Here is a tiny trained network, its code and every weight. The questions are about switching its units off for an input and a class, where a switched-off unit gives its printed mean instead of its output.

import numpy as np


def w(rows, s, z=0):
    codes = np.array(rows[::2]) - 128.0
    scale = np.full(codes.shape[1], s)
    scale[-1] = z or s
    return codes * scale


def f(y):
    return np.maximum(y, 0)


def log_softmax(a):
    a = a - a.max(-1, keepdims=True)
    return a - np.log(np.exp(a).sum(-1, keepdims=True))


def net(x, mask):
    res = np.array(x, float).reshape(1, 8) / 4 @ E
    y = f(res @ A[0][:, :-1].T + A[0][:, -1])
    res = res + np.where(mask, y, B[0][:, -1]) @ B[0][:, :-1]
    return log_softmax(res[-1] @ U[:, :-1].T + U[:, -1])


A, B = {}, {}
E = w([
[122,146,79,96,89,194],'x0',
[234,117,113,124,146,61],'x1',
[46,142,127,112,43,76],'x2',
[87,138,87,2,106,114],'x3',
[161,171,174,60,98,241],'x4',
[111,1,94,112,121,153],'x5',
[122,92,72,171,94,220],'x6',
[60,65,134,148,190,111],'x7',
],0.0099)
A[0] = w([
[104,123,141,119,134,174,2],'neuron 0',
[154,89,99,61,142,133,170],'neuron 1',
[109,84,162,166,157,38,159],'neuron 2',
[112,140,250,108,89,168,196],'neuron 3',
[219,196,138,65,98,108,191],'neuron 4',
[185,152,156,176,174,135,56],'neuron 5',
],0.016,0.003)
B[0] = w([
[171,78,111,37,232,111,162],'neuron 0',
[107,52,116,127,77,212,195],'neuron 1',
[136,86,252,67,184,83,240],'neuron 2',
[110,67,246,44,115,111,220],'neuron 3',
[104,71,216,40,176,97,252],'neuron 4',
[72,126,113,152,52,128,211],'neuron 5',
],0.011,0.016)
U = w([
[20,90,127,94,2,146,217],'0',
[107,189,156,201,99,73,100],'1',
[230,61,118,232,86,190,52],'2',
[120,83,199,67,161,121,190],'3',
[175,134,94,126,127,101,8],'4',
[195,177,78,133,130,83,2],'5',
],0.012,0.0059)

Each question gives the input, the list of numbers given to net, and the class t.
The units are the neurons (one row each of A and B). Each row of codes is followed by its name. A weight is (code - 128) times the scale printed after its matrix; where a second scale follows, it is the last column's (A, B and U).
mask holds one flag per neuron, in row order. A switched-off neuron (its flag False) gives its mean, the last column of its row in B, instead of its output. The means were averaged over made-up inputs and are rounded, as every weight is.
A unit's drop is (log p(t) with every unit on - log p(t) with that unit switched off) / (log p(t) with every unit on - log p(t) with every unit switched off).
The circuit of an input: a set's keep is (log p(t) with only the set's units on - log p(t) with every unit switched off) / (log p(t) with every unit on - log p(t) with every unit switched off). Starting from all 6 units, units are removed one at a time, each time the one whose removal leaves the highest keep (on an exact tie, the one counted first), for as long as the keep stays at least 0.8.
units of the circuit, in order: the units of the circuit, biggest drop first
unit that matters most: the unit with the biggest drop
k most important neurons: the k neurons with the biggest drops, biggest first
drop when u is switched off: that unit's drop, to one decimal
input [2,4,-2,7,-5,6,6,5], class 0: units of the circuit, in order : [neuron 1]
input [5,6,-6,-7,7,2,4,2], class 2: units of the circuit, in order : [neuron 2; neuron 3]
input [1,5,-3,-4,-3,2,6,-8], class 2: 2 most important neurons : [neuron 3; neuron 2]
input [5,-3,-5,-5,0,1,-1,-6], class 0: units of the circuit, in order : [neuron 2; neuron 5]
input [8,8,-5,-5,-2,1,6,-3], class 2: 2 most important neurons : [neuron 3; neuron 2]
input [0,5,5,-4,1,-4,7,-2], class 0: 2 most important neurons : [neuron 2; neuron 0]
input [1,-1,-7,-4,0,5,5,7], class 2: units of the circuit, in order : [neuron 4; neuron 3]
input [2,-8,3,1,-8,-7,3,-4], class 1: units of the circuit, in order : [neuron 1; neuron 3; neuron 4]
input [2,2,5,8,-3,-6,4,0], class 0: 3 most important neurons : [neuron 2; neuron 0; neuron 3]
input [5,0,-1,-6,-1,-4,8,0], class 2: 2 most important neurons : [neuron 4; neuron 3]
input [4,7,-4,-7,2,5,3,-8], class 0: 3 most important neurons : [neuron 5; neuron 2; neuron 4]
input [2,3,-8,-4,5,-2,1,3], class 0: drop when neuron 0 is switched off : 0.0
input [6,2,-5,-8,7,6,6,-1], class 2: drop when neuron 4 is switched off : 0.4
input [3,0,-7,-7,4,0,8,1], class 2: unit that matters most : neuron 4
input [8,-8,3,1,6,-4,3,6], class 3: drop when neuron 0 is switched off : 1.1
